Below is a small trained network, with its code and all its weights. Each question gives an input and a class and asks what happens when units are switched off, that is, made to give their printed mean instead of their output.

import numpy as np


def w(rows, s, z=0):
    codes = np.array(rows[::2]) - 128.0
    scale = np.full(codes.shape[1], s)
    scale[-1] = z or s
    return codes * scale


def f(y):
    return y / 2 * (1 + np.tanh(0.7978845608 * (y + 0.044715 * y**3)))


def log_softmax(a):
    a = a - a.max(-1, keepdims=True)
    return a - np.log(np.exp(a).sum(-1, keepdims=True))


def net(x, mask):
    res = np.array(x, float).reshape(1, 6) / 4 @ E
    y = f(res @ A[0][:, :-1].T + A[0][:, -1])
    res = res + np.where(mask, y, B[0][:, -1]) @ B[0][:, :-1]
    return log_softmax(res[-1] @ U[:, :-1].T + U[:, -1])


A, B = {}, {}
E = w([
[86,91,104,255,88,191,81,140,168,202],'x0',
[128,206,30,139,142,66,102,70,170,180],'x1',
[238,92,110,165,115,96,79,165,189,72],'x2',
[153,146,34,159,183,202,106,155,47,89],'x3',
[132,52,74,29,153,183,135,130,174,196],'x4',
[121,129,123,128,128,129,126,129,134,121],'x5',
],0.0098)
A[0] = w([
[137,96,125,85,154,135,140,95,137,133,22],'N1',
[119,79,101,89,119,140,144,134,159,165,75],'N2',
[138,148,94,147,141,177,165,144,83,137,39],'N3',
[116,84,181,152,127,188,165,135,105,105,98],'N4',
[157,162,15,151,129,192,148,154,13,84,130],'N5',
[134,86,86,76,114,145,120,155,169,135,11],'N6',
[93,158,231,112,102,58,121,101,208,141,48],'N7',
[140,120,112,125,140,169,69,89,73,107,168],'N8',
[97,71,92,60,164,115,105,132,163,162,111],'N9',
[156,111,67,146,132,173,109,104,100,65,115],'N10',
[118,49,167,136,144,141,128,89,86,116,89],'N11',
[123,99,70,65,132,177,112,122,172,117,23],'N12',
[101,82,223,115,108,123,146,115,181,109,78],'N13',
[169,173,44,165,121,47,128,106,159,189,67],'N14',
[65,99,121,197,89,157,121,129,138,138,55],'N15',
[129,73,153,123,123,197,144,138,85,41,106],'N16',
[166,199,51,130,125,100,158,87,126,181,106],'N17',
[18,180,149,108,174,144,140,128,44,207,5],'N18',
[82,226,192,248,129,50,117,116,70,34,71],'N19',
[232,137,138,78,160,94,136,129,140,82,114],'N20',
[71,137,148,125,93,111,108,116,137,114,135],'N21',
[151,148,107,130,173,174,112,148,93,121,93],'N22',
[148,98,180,137,157,166,155,134,129,88,103],'N23',
[118,135,142,81,99,129,138,148,108,62,59],'N24',
[120,65,134,149,115,125,131,151,61,155,73],'N25',
[1,142,145,95,98,132,165,145,90,171,41],'N26',
[160,166,141,53,115,101,103,119,132,105,7],'N27',
[176,79,98,45,154,205,131,118,144,208,58],'N28',
[110,154,135,37,142,79,154,127,88,59,75],'N29',
[239,77,109,167,128,98,112,161,219,75,78],'N30',
[139,76,190,117,112,183,113,193,118,88,58],'N31',
[99,111,204,108,91,44,144,117,243,193,82],'N32',
[197,108,117,145,113,111,145,141,175,107,47],'N33',
[112,175,83,101,161,82,147,109,145,118,112],'N34',
[163,83,121,226,134,153,106,151,199,152,101],'N35',
[39,180,135,102,126,166,167,81,96,144,92],'N36',
[112,136,149,202,135,171,124,129,158,206,52],'N37',
[90,163,72,132,151,79,92,127,151,144,60],'N38',
[127,100,128,174,106,156,135,111,161,157,86],'N39',
],0.0097,0.0019)
B[0] = w([
[127,119,127,146,111,133,151,133,118,137,149],'N1',
[146,142,124,140,111,135,176,139,131,124,169],'N2',
[135,112,120,130,154,93,120,153,115,109,155],'N3',
[136,146,140,121,129,148,93,136,167,175,172],'N4',
[114,84,98,102,215,93,157,177,138,83,220],'N5',
[148,148,128,145,111,144,172,122,129,108,165],'N6',
[127,105,89,110,199,118,148,171,139,98,212],'N7',
[112,141,113,112,159,112,134,152,132,99,158],'N8',
[144,156,128,159,115,137,181,134,141,123,183],'N9',
[129,108,122,112,173,96,127,147,130,87,172],'N10',
[136,157,123,139,130,130,111,120,160,152,154],'N11',
[144,142,143,152,105,121,175,136,141,130,169],'N12',
[121,133,106,119,177,107,111,162,156,132,185],'N13',
[128,179,152,121,138,154,66,138,183,175,221],'N14',
[88,112,136,100,125,120,162,115,80,191,185],'N15',
[125,153,125,122,136,123,88,142,182,187,189],'N16',
[127,162,145,119,130,135,88,152,184,193,200],'N17',
[159,107,131,117,93,127,77,71,125,49,200],'N18',
[181,164,121,174,66,166,250,129,160,122,247],'N19',
[68,85,135,108,92,137,131,82,60,142,200],'N20',
[130,128,124,135,136,117,130,140,121,109,148],'N21',
[123,104,122,129,173,109,134,152,127,111,160],'N22',
[120,154,135,129,124,135,95,128,159,154,164],'N23',
[110,119,142,130,115,136,119,128,115,169,163],'N24',
[112,147,139,129,122,104,116,128,134,143,147],'N25',
[161,117,124,128,96,121,81,83,111,86,187],'N26',
[87,113,144,127,126,144,127,126,82,149,170],'N27',
[153,162,128,176,90,141,203,132,138,111,204],'N28',
[55,92,139,134,110,123,138,123,54,199,208],'N29',
[182,111,128,124,89,119,62,62,113,34,226],'N30',
[143,198,135,140,133,148,83,128,182,174,191],'N31',
[127,110,94,118,217,99,137,186,131,81,240],'N32',
[167,131,124,131,119,127,94,90,115,82,169],'N33',
[104,128,145,143,115,148,94,137,131,185,175],'N34',
[69,92,142,96,100,136,140,89,55,143,216],'N35',
[163,106,132,118,114,129,74,87,108,75,187],'N36',
[76,100,150,115,123,128,139,143,56,171,193],'N37',
[137,141,156,129,131,128,98,143,168,174,178],'N38',
[84,112,134,129,126,122,138,126,90,143,170],'N39',
],0.019,0.014)
U = w([
[118,99,87,111,245,115,132,209,162,86,254],'0',
[164,157,125,178,96,191,226,155,165,114,77],'1',
[162,101,133,114,115,151,44,75,126,62,39],'2',
[47,90,152,111,134,163,123,134,74,179,214],'3',
[122,173,150,121,169,176,49,169,223,190,92],'4',
],0.011,0.00084)

Each question gives the input, the list of numbers given to net, and the class t.
The units are the neurons (one row each of A and B). Each row of codes is followed by its name. A weight is (code - 128) times the scale printed after its matrix; where a second scale follows, it is the last column's (A, B and U).
mask holds one flag per neuron, in row order. A switched-off neuron (its flag False) gives its mean, the last column of its row in B, instead of its output. The means were averaged over made-up inputs and are rounded, as every weight is.
A unit's drop is (log p(t) with every unit on - log p(t) with that unit switched off) / (log p(t) with every unit on - log p(t) with every unit switched off).
The circuit of an input: a set's keep is (log p(t) with only the set's units on - log p(t) with every unit switched off) / (log p(t) with every unit on - log p(t) with every unit switched off). Starting from the 12 units with the biggest drops (on a tie, the unit counted first), units are removed one at a time, each time the one whose removal leaves the highest keep (on an exact tie, the one counted first), for as long as the keep stays at least 0.8.
units of the circuit, in order: the units of the circuit, biggest drop first
top k neurons: the k neurons with the biggest drops, biggest first
drop when u is switched off: that unit's drop, to one decimal
input [7,6,3,6,-5,4], class 3: units of the circuit, in order -> [N35]
input [-7,4,-7,-1,7,4], class 1: top 3 neurons -> [N28, N9, N30]
input [-7,-5,-1,-7,4,3], class 0: top 3 neurons -> [N32, N7, N13]
input [-8,8,4,6,-1,-4], class 3: top 2 neurons -> [N20, N29]
input [-7,7,7,6,-3,-5], class 2: top 2 neurons -> [N30, N20]
input [8,4,2,-4,-7,-7], class 3: top 2 neurons -> [N35, N37]
input [2,5,-4,7,8,0], class 1: top 2 neurons -> [N28, N32]
input [8,7,-6,-8,-5,-6], class 0: top 2 neurons -> [N32, N7]
input [-3,5,5,-3,5,-1], class 1: top 3 neurons -> [N9, N28, N18]
input [-5,-7,-4,-7,2,-8], class 0: top 3 neurons -> [N32, N7, N14]
input [-4,-3,6,1,4,7], class 2: top 2 neurons -> [N30, N19]
input [5,7,-4,2,3,-4], class 4: top 2 neurons -> [N14, N17]
input [-6,-8,-3,0,-5,3], class 4: top 2 neurons -> [N16, N31]
input [-2,2,0,4,-8,-6], class 1: units of the circuit, in order -> [N19]
input [-7,6,2,-5,-2,-6], class 3: top 2 neurons -> [N20, N29]
input [8,-3,6,-2,-5,5], class 3: top 2 neurons -> [N35, N15]
input [-6,3,-3,3,-8,-3], class 1: drop when N19 is switched off -> 7.6
input [4,-2,-4,4,0,7], class 0: drop when N3 is switched off -> 0.2
input [-5,-7,-1,-3,0,1], class 4: drop when N37 is switched off -> 0.0
input [-7,-8,3,-1,7,6], class 4: units of the circuit, in order -> [N31]
input [5,-6,1,8,-4,-3], class 0: drop when N5 is switched off -> 5.5
